Moves between objects:
state | * $
j231 | j466 j299
j214 | j542 j393
j999 | j408 j386
j574 | j773 j647
j96 | j765 j870
j408 | j299 j466
j338 | j574 j905
j393 | j171 j214
j962 | j187 j59
j171 | j96 j885
j647 | j905 j574
j742 | j584 j788
j975 | j788 j584
j453 | j960 j940
j773 | j231 j528
j785 | j453 j700
j43 | j648 j889
j187 | j297 j804
j648 | j962 j579
j260 | j855 j448
j528 | j647 j773
j870 | j885 j96
j299 | j528 j231
j905 | j998 j338
j436 | j804 j297
j516 | j260 j755
j755 | j975 j516
j960 | j870 j765
j579 | j889 j648
j432 | j999 j41
j788 | j436 j742
j466 | j386 j408
j889 | j913 j43
j998 | j419 j789
j386 | j41 j999
j542 | j448 j855
j700 | j432 j785
j297 | j742 j436
j789 | j338 j998
j885 | j214 j171
j448 | j755 j260
j419 | j43 j913
j804 | j59 j187
j41 | j785 j432
j765 | j940 j960
j59 | j579 j962
j584 | j516 j975
j855 | j393 j542
j913 | j789 j419
j940 | j700 j453

The rows follow the links: the fewer symbols apart two objects are, the more alike their rows tend to be.

Each row is also shifted at random along 4 hidden directions that mean nothing.

Some objects, each with a row of numbers:
j998
[ 63 -12  -8  19 -12 -44   7 -28 -17 -21 -67  -7 -49  13  19  -5  -6  31  12 -28 -38  23   2  35  32   9  -1  -3   0  30  -5  -7  22  -5  -2  35]
j789
[-84  28  12 -28  -4   6 -27   8  -5 -24  14  27  -7  16 -20  14 -10 -19 -11  27  -9  -9   7 -13 -23  -4  64  10 -39   7  33 -11   5   7  15  30]
j59
[-14  39   3  -3   6  19 -35  -7 -41   9 -21 -17   2   9 -21 -36  25  15 -27  45  19   2  24   9 -33  15  51  10 -10  -6  -8 -36  -5  10  -1   1]
j432
[ 35 -19   8 -15  29 -21   5 -28  49  15  60  44   3  16  29   4  18 -43  -8 -18 -28 -15 -40 -33   8 -44 -40   5  33  19   3  14  37 -20  -5 -11]
j393
[  9  -7  18 -36  25   7 -18  15   4  16   9  12  46  -5 -40   7 -13 -10  15   7  12  -9 -15 -24 -29  18  -8  14 -43  -2 -17  -5 -29  -3  18   1]
j755
[-23  11 -11  40 -11  29   6  -2 -25  31  15 -54  10 -22  20 -56  30   9 -17  17  31  -9  24   9   0   2 -12 -11  67 -44  -4  -7   4  10 -24 -48]
j855
[  6  11   8 -26  14  21  -8  35  -3  17  -5  -5  54 -20 -44   2 -15  -3  -6  22  48 -13   7 -24 -31  43   4   3 -24 -21 -10 -10 -44  12  -5 -14]
j96
[-29 -21  18 -24  22 -40   6  -8  30  23 -14  16  45 -10 -12   6 -33 -24   2 -18  -7 -42 -26 -45   6  48 -16   1  18 -15  11 -19  -4  -2  -3  13]
j584
[-22   7  10   6 -36  41 -14  25 -21  -3  39 -17  16 -11 -27   4 -23   0  25  13   0 -11  13   3 -27 -13  27   2 -32 -37  29  11 -21   8  34   7]
j905
[-41  -6  -9  22  -8 -33   6 -28 -16 -21 -61 -10 -52  13  23  -2   0  32   4 -18 -29  23  12  35  29   6   5  -4   8  27  -7  -9  24  -2  -6  28]
j788
[ 72 -11   9  30  -6 -26  -5 -38 -23  28 -28 -39   1 -19  11 -53  -1   8  -3  -8 -29 -27   1   2  10  30   5  -6  56 -27  11 -31  23  -3  -9   6]
j466
[ 22   6 -10  -5  -4  -2  38  33  52 -24  25  29  12 -14  18  48 -21 -27 -27  -5  38 -18   4 -39  30  13  -8 -16  33 -10  44  23   0  10 -39 -22]
j260
[-14  -3  16 -19  -5   6 -17  23 -10  10  -6  -5  42 -18 -37   4 -35  -3  22   5   1 -21  -2 -16 -20  36   9   6 -28 -30  14 -11 -30   7  25  14]
j999
[-28   1  -5  -9  29   3  10 -12  34   9  53  29 -10  16  33  -2  40 -34 -23   2  11   0 -20 -19   2 -40 -28   3  31  20 -10  17  18 -11 -22 -33]
j940
[-70   1   8 -23  34  -9   3   2  30  18  12  21  32  -4  -1   4   5 -19 -23   8  27 -20 -12 -36  -4  23 -22   2  23  -4  -7  -7  -6  -3 -22 -18]

In each set, the symbols that take the first to the second take the third to the fourth. Give the fourth.
Answer with the object's name.
[ 42  12 -21  26 -23  22   0  -4 -16 -21   8 -16 -47  13  24  -5  20  18   2   4  -7  25  16  37   9 -47  11  -4   4  14   0  14  16   0   3   1]
: [-14 -34  -8   6   8 -40  35  17  18  -8 -66  -2  13 -20   4  28 -36  21  19 -43  15  10  -8   3  42  48 -49 -16   0   9 -16   9 -23   1 -20   5]
:: [ 42  40   4  -5  -2  26 -24  -7 -14   3  35   1   0  12  -5 -26  24 -19 -33  42   9 -15  17 -15 -28 -12  46   9  15 -13  24 -20  11  11  -5 -10]
: j171

[ 70   9 -20  33 -10   1  22 -16   7 -14   9  -6 -46  10  49  -9  28   2 -17  -3   2  13  11  20  26 -32  -8 -15  46  13   7  16  30  -1 -26 -21]
: [-58  22   0  15 -15  37 -29 -14 -42  21  35 -31  -3   4  -5 -48  35   6  -7  39 -10  -3  13  17 -36 -27  30   9  11 -21  -8 -15   6   2  16 -11]
:: [ 21 -15  23 -34  17  10 -13  -2  21  19  68  32  34   3 -21  11  -3 -36  16  -7 -16 -19 -37 -33 -27 -29 -11  16 -27  -4   2   6  -2 -14  29   2]
: j466

[ 46   6 -17  28 -14  -7  11  -6 -19 -20 -43 -17 -43   7  15  -7   5  35  -5  -3  -2  27  25  40  20   7   9  -8   5  12  -5  -2  11   4 -15   8]
: [ 48 -27  -6   3  -7   7  33  13  49 -13  69  31  -6   0  27  42 -12 -27  14 -35  -6   1 -28 -12  23 -54 -46  -3   3   8  13  55   9 -10   6 -15]
:: [ 64   2  16   5  -9 -16 -30 -43 -24  18   6 -10  -8   7   1 -40   7  -4   7   5 -53 -19  -8   5 -12  -5  32   9  16 -10  17 -31  30 -10  27  27]
: j96

[ -7  20  -2  16   7   1 -22 -14 -52  30 -53 -41   7  -8 -14 -55  25  34 -11  23  14  10  23  23 -20  37  12   2  10 -11 -36 -38  -9  11  -8  -4]
: [ 17 -22  -8  37  -5  -6  18 -10 -14  25 -24 -47   7 -24  13 -37   3  19  11 -15   2  -5   3  13  20  21 -41 -12  51 -26 -17  -2  -4   1 -15 -19]
:: [ 70  14  -6  25 -40  34   1  25 -14 -10  26 -29   3 -18   0   1 -13   3   2  17  13  -8  25  11  -4  -7  24  -8   5 -37  32  13  -7  17   9 -13]
: j43

[ 25 -31 -17  25 -17  28  35   9  37   1  90   5  -3  -6  38  21  11 -19  13 -23   4   7 -20  -2  17 -67 -56  -8  23 -12   7  61   7  -9  -1 -42]
: [ 58  41  -3 -33  17  -2  -1  29  18 -20 -40  25  15   3 -15  21   0  -8 -43  34  54  -6  23 -30  -8  48  36   2  -5   6   9 -20 -19  18 -41  -6]
:: [-42  11 -11  12 -28  34 -26   2 -53 -26  -7 -17 -44  18 -13   2  11  36  28   8 -26  47  21  58 -23 -45  33   7 -69  21 -20  11 -12   0  44  28]
: j999

[-23  -1  12 -25  -3 -43  13   7  33 -29 -35  34   8  -3  -4  41 -55 -18 -10 -13 -11 -30  -7 -33  28  46  23  -3   4   2  49  -6   5   4 -12  34]
: [ 55 -17  -1 -12  31 -26   7 -36  36   6  29  33 -22  22  38   1  32 -22 -10 -23 -22   7 -25 -12  19 -39 -36   2  24  40 -14  14  31 -23  -9  -8]
:: [ 65  30   9 -10  -9  24 -27 -10   9  -3  75  18  -7  14   9  -7  16 -39 -27  34 -17 -28  -1 -26 -28 -43  47   9  15 -14  49  -4  27   2   9  -2]
: j998

[ 36   2 -17  37 -23  -8  18 -13  -6 -19 -18 -15 -45   4  36  -5  10  17  -9  -7 -15  13  16  27  29 -18   4 -12  37   7  11   4  25   4 -17   1]
: [-35   0 -11   6  18 -38  11 -25   2 -13 -64   3 -30  14  21  -6  18  19 -11 -11  -8  22   7  22  24  13 -12  -4  17  42 -27 -15  18  -9 -26   8]
:: [-22   0   1   7   1  23 -37 -23 -53  28   3 -25 -13  17 -15 -44  41  27  24  16 -21  32  -1  41 -38 -33   3  15 -38  14 -56 -10  -6 -10  38   4]
: j542

[ 28 -28 -11  31  -5   2  19  -9  -8  20  -9 -32   2 -17  17 -24  10  18  14 -18   5   8  -3  18  16  -2 -48 -10  35 -11 -31  11  -5  -4  -6 -28]
: [ 26   2  -6  24 -45  17  -8  -1 -33 -18   0 -22 -31   3   0   2 -15  21  24  -4 -29  14  15  38  -4 -24  24   3 -24  -8  17  13   3   4  29  22]
:: [-10 -48  -3  11  14 -43  12 -14 -24  18 -93 -25  -2  -9  -7  -4 -17  46  44 -45 -22  31 -14  36  20  41 -50  -1 -30  24 -61  -5 -16 -11  15  28]
: j187

[  46   20  -20   29  -14  -21   14   12  -36  -19 -110  -38  -24  -17    7   -9  -12   52  -15    2   28   20   40   33   28   61   14  -17   12    3  -10  -22  -13   14  -33    9]
: [-78   3  -5 -18   4  21  12  34  29 -26  32  34  -3  11  -4  49  -4 -14   7  -1  20  22  -5  -3  -3 -35  -8   0 -44  22  -1  39 -15   0   2  -6]
:: [ -9 -48  -5  19 -11 -30  27 -18  13   6  -3  -9  -4  -9  19   7 -24   9  41 -59 -40   2 -25  15  33 -10 -57  -3   9  -3  -9  24   8 -14  17   5]
: j528

[-123  -10   19  -41   39  -14  -18    3    5   17  -15   24   34    8  -35    6   -5   -6    8    1    5   -3  -22  -23  -22   20  -10   14  -40   16  -36  -15  -22  -10   13   13]
: [ 25   7 -11  25   0 -10  19 -19  14 -10   2  -1 -41  11  47  -3  27  -2 -22  -8  -7  10   5  11  33 -30 -12 -12  49  15   9  11  35  -5 -26 -15]
:: [ 39  16   1  -5  -4  21   3  45 -15   7 -37 -27  42 -28 -35  -5 -27  14  -7  23  56 -15  24 -15 -18  64  14  -5  -7 -36   2 -16 -47  22 -17 -15]
: j700

[-37 -16 -20  26   6  12  27  17  -8  17 -24 -37  11 -17  10 -15  14  25   5  -9  34  22  16  25  15  15 -49  -7  19 -11 -43  11 -24   6 -21 -35]
: [ 72 -14 -11 -15  16  -3  25  28  40 -18  -9  33   7   0   1  47 -11  -4   5 -20  27  21 -12 -10  16  -2 -37  -4 -21  23 -19  29 -19  -7 -16 -11]
:: [-17  -5   0  31 -56  16  -1   3 -29 -15  13 -31 -21 -13  -1  -1 -34  12  23  -7 -35  -9  13  24   6 -10  30  -8  -2 -34  44   7  11  10  30  27]
: j998

[-73  -7  22 -12  -8  -4   0  13  18  18  42  -3  47 -24 -18   7 -33 -32   2  -2  -1 -45 -14 -44 -10  21   3  -1  14 -43  39  -3  -8   3  10   2]
: [ 39  11  -1  14 -31  35  -8  28 -22  -7  17 -23  11 -16 -21   2 -15   8   6  15  14  -4  23  11 -19   0  29  -4 -15 -34  21   5 -21  15  12  -1]
:: [  5   2  -9   0  31 -29  14 -26  15  -1 -39  17 -23  16  28  -2  29   9 -20  -9   9  17  -7   4  23   2 -24  -4  23  41 -27  -7  14  -9 -36 -10]
: j940

[-10  -6  -5  33 -17  19  -1 -16 -24  31  27 -41  -3 -12  14 -51  28   8   7   6  -6  -2   3  17  -6 -22 -12  -5  41 -27  -7   0  11  -3   5 -27]
: [106  30  13 -41  28  -9 -34  -1 -12 -11 -40  31  -3  26 -32   8   7   0 -15  24   1   8   3 -10 -27  18  43  17 -51  34 -16 -33  -7   5   4  31]
:: [-53  17   9 -38   2  -7 -15  11  11 -30  -7  40  -5  18 -20  39 -17 -14  -6   8  -7   2   0 -14  -8   5  35   7 -50  24  18  -6  -6   2  10  30]
: j960

[-40 -10  23 -48  34  -8 -29   7  -4  17 -18  23  37   6 -47   9 -11   0  20   2   0   2 -21 -15 -33  25  -3  21 -63  15 -39 -16 -26  -7  28  23]
: [-21  14  -6 -12  -8   2  23  27  43 -31  25  27  12  -5  11  41 -25 -32 -26   2  30 -21   5 -35  18   6   6 -13  21  -5  51  19  -4   9 -31 -13]
:: [-10  -8 -10  19   6  21 -10  -6 -38  27 -15 -37  -4  -6  -5 -41  36  31  14   6  12  28  10  36 -17  -8 -25   6 -11   5 -58  -3 -13   2   8 -19]
: j43

